Below are the code and all the weights of a small trained network. Each question names an input and a class and asks about switching units off, where a switched-off unit gives its printed mean instead of its output.

import numpy as np


def w(rows, s, z=0):
    codes = np.array(rows[::2]) - 128.0
    scale = np.full(codes.shape[1], s)
    scale[-1] = z or s
    return codes * scale


def norm(h):
    return h / np.sqrt((h * h).mean(-1, keepdims=True) + 1e-5)


def f(y):
    return y / 2 * (1 + np.tanh(0.7978845608 * (y + 0.044715 * y**3)))


def log_softmax(a):
    a = a - a.max(-1, keepdims=True)
    return a - np.log(np.exp(a).sum(-1, keepdims=True))


def net(x, mask):
    res = np.array(x, float).reshape(1, 6) / 4 @ E
    u = 0
    for l in range(4):
        y = f(norm(res) @ A[l][:, :-1].T + A[l][:, -1])
        res = res + np.where(mask[u : u + 4], y, B[l][:, -1]) @ B[l][:, :-1]
        u += 4
    return log_softmax(norm(res)[-1] @ U[:, :-1].T + U[:, -1])


A, B = {}, {}
E = w([
[121,155,138,121,120,126,103,102,148,148,95,124],'x0',
[200,119,23,116,135,55,173,46,89,155,133,156],'x1',
[132,180,119,153,79,84,72,165,61,180,240,1],'x2',
[139,105,138,118,111,137,151,133,112,115,151,122],'x3',
[222,66,190,167,230,70,53,64,112,124,134,101],'x4',
[116,117,171,105,99,133,135,93,87,132,111,119],'x5',
],0.0084)
A[0] = w([
[92,184,70,124,64,136,167,149,110,155,124,130,169],'0.n0',
[65,135,75,87,101,168,175,144,130,133,109,178,84],'0.n1',
[108,166,98,116,116,108,90,137,89,174,195,51,135],'0.n2',
[182,124,2,116,101,64,175,38,81,176,116,150,249],'0.n3',
],0.011,0.0022)
B[0] = w([
[71,98,131,74,75,110,165,187,113,221,154,144,202],'0.n0',
[161,119,67,254,6,146,54,81,139,86,11,151,200],'0.n1',
[162,211,134,154,61,74,89,152,78,80,135,103,227],'0.n2',
[152,124,41,90,192,229,135,85,89,219,163,134,247],'0.n3',
],0.0076,0.013)
A[1] = w([
[140,106,220,167,132,9,127,147,167,57,93,120,8],'1.n0',
[127,97,191,66,246,160,171,94,184,105,121,173,58],'1.n1',
[60,148,151,120,52,24,205,170,191,37,107,160,62],'1.n2',
[88,60,130,118,140,161,182,135,177,149,78,194,139],'1.n3',
],0.014,0.0017)
B[1] = w([
[127,115,131,91,64,168,20,204,139,86,240,142,243],'1.n0',
[56,16,83,83,194,73,129,57,145,102,104,71,230],'1.n1',
[103,144,180,135,247,111,170,80,113,143,79,56,214],'1.n2',
[212,123,160,181,137,165,108,117,152,89,156,179,254],'1.n3',
],0.012,0.0078)
A[2] = w([
[226,137,110,171,102,71,119,87,56,216,153,99,31],'2.n0',
[123,105,206,207,132,122,80,134,170,64,126,86,226],'2.n1',
[10,211,105,60,84,158,194,215,122,167,178,98,110],'2.n2',
[77,171,210,169,111,59,109,190,115,142,129,8,1],'2.n3',
],0.014,0.00093)
B[2] = w([
[167,167,171,166,112,53,155,152,166,64,138,133,242],'2.n0',
[117,176,149,106,87,72,168,174,123,152,135,95,245],'2.n1',
[50,91,49,122,34,77,162,114,74,219,140,41,217],'2.n2',
[131,76,122,131,249,243,133,95,144,179,80,207,251],'2.n3',
],0.014,0.013)
A[3] = w([
[22,92,101,77,49,106,160,166,196,9,140,143,2],'3.n0',
[183,183,149,105,69,206,28,203,78,183,200,196,24],'3.n1',
[145,149,58,167,87,187,209,145,154,186,149,217,116],'3.n2',
[6,206,209,127,96,166,243,216,174,136,20,94,115],'3.n3',
],0.012,0.0027)
B[3] = w([
[43,189,168,66,89,44,132,216,141,119,114,183,172],'3.n0',
[182,55,145,210,123,214,138,131,118,112,252,106,236],'3.n1',
[40,130,197,94,55,149,67,159,166,58,37,153,233],'3.n2',
[238,230,142,153,215,90,153,103,95,94,163,100,250],'3.n3',
],0.012,0.011)
U = w([
[221,233,176,155,176,61,163,125,114,103,137,100,251],'0',
[48,58,171,29,158,54,94,178,174,85,169,136,47],'1',
[111,114,107,113,67,224,107,97,166,106,35,211,86],'2',
[154,23,63,76,234,107,136,40,138,144,129,134,124],'3',
[51,126,144,143,197,216,159,124,71,253,62,83,143],'4',
[133,76,183,174,151,208,103,192,94,184,246,80,96],'5',
[85,151,72,127,1,80,153,132,72,210,133,68,75],'6',
],0.011,0.0026)

Each question gives the input, the list of numbers given to net, and the class t.
The units are the neurons (one row each of A and B). Each row of codes is followed by its name. A weight is (code - 128) times the scale printed after its matrix; where a second scale follows, it is the last column's (A, B and U).
mask holds one flag per neuron, layer by layer. A switched-off neuron (its flag False) gives its mean, the last column of its row in B, instead of its output. The means were averaged over made-up inputs and are rounded, as every weight is.
A unit's drop is (log p(t) with every unit on - log p(t) with that unit switched off) / (log p(t) with every unit on - log p(t) with every unit switched off).
The circuit of an input: a set's keep is (log p(t) with only the set's units on - log p(t) with every unit switched off) / (log p(t) with every unit on - log p(t) with every unit switched off). Starting from the 12 units with the biggest drops (on a tie, the unit counted first), units are removed one at a time, each time the one whose removal leaves the highest keep (on an exact tie, the one counted first), for as long as the keep stays at least 0.8.
units of the circuit, in order: the units of the circuit, biggest drop first
most important unit: the unit with the biggest drop
top k neurons: the k neurons with the biggest drops, biggest first
top k neurons in layer l: the k neurons of layer l with the biggest drops, biggest first
input [-6,-5,4,-2,0,3], class 4: units of the circuit, in order -> [2.n3 1.n3]
input [2,-6,6,4,-7,3], class 4: most important unit -> 2.n3
input [-4,2,-2,2,1,-7], class 3: units of the circuit, in order -> [0.n1 0.n2 1.n1]
input [1,-6,-8,3,6,-2], class 1: top 2 neurons -> [1.n1 0.n3]
input [-1,-6,-1,3,7,8], class 1: units of the circuit, in order -> [0.n2 1.n1 0.n3 0.n1]
input [-1,-3,-1,-8,3,-6], class 1: top 2 neurons -> [0.n2 0.n1]
input [5,-1,4,3,-5,2], class 4: top 2 neurons -> [0.n3 2.n3]
input [-2,3,7,8,1,5], class 0: top 3 neurons -> [2.n0 1.n0 0.n2]
input [2,-6,1,1,-5,4], class 4: units of the circuit, in order -> [0.n3 2.n3]
input [5,7,0,7,-5,5], class 2: top 3 neurons -> [0.n1 3.n2 0.n2]
input [4,0,2,-5,-6,3], class 4: top 2 neurons -> [0.n3 1.n2]
input [1,1,-5,6,7,4], class 3: top 2 neurons -> [0.n2 1.n1]
input [-6,6,1,-3,-1,-1], class 6: top 2 neurons -> [1.n3 2.n3]
input [2,-2,2,-1,-4,-3], class 4: top 3 neurons -> [0.n3 2.n3 1.n2]
input [8,0,-5,-2,-6,-7], class 0: top 4 neurons -> [0.n3 1.n2 3.n3 2.n3]
input [-7,2,4,8,6,4], class 0: most important unit -> 2.n0
input [3,5,0,4,8,-1], class 3: top 3 neurons -> [0.n2 0.n1 1.n1]
input [-5,-5,-5,-8,1,-5], class 1: top 3 neurons in layer 0 -> [0.n2 0.n3 0.n0]
input [-4,0,7,8,0,-8], class 4: top 3 neurons in layer 0 -> [0.n3 0.n1 0.n2]
input [-5,-6,0,0,-8,4], class 0: most important unit -> 3.n3
input [-3,6,-2,6,1,6], class 3: top 3 neurons in layer 0 -> [0.n1 0.n2 0.n0]
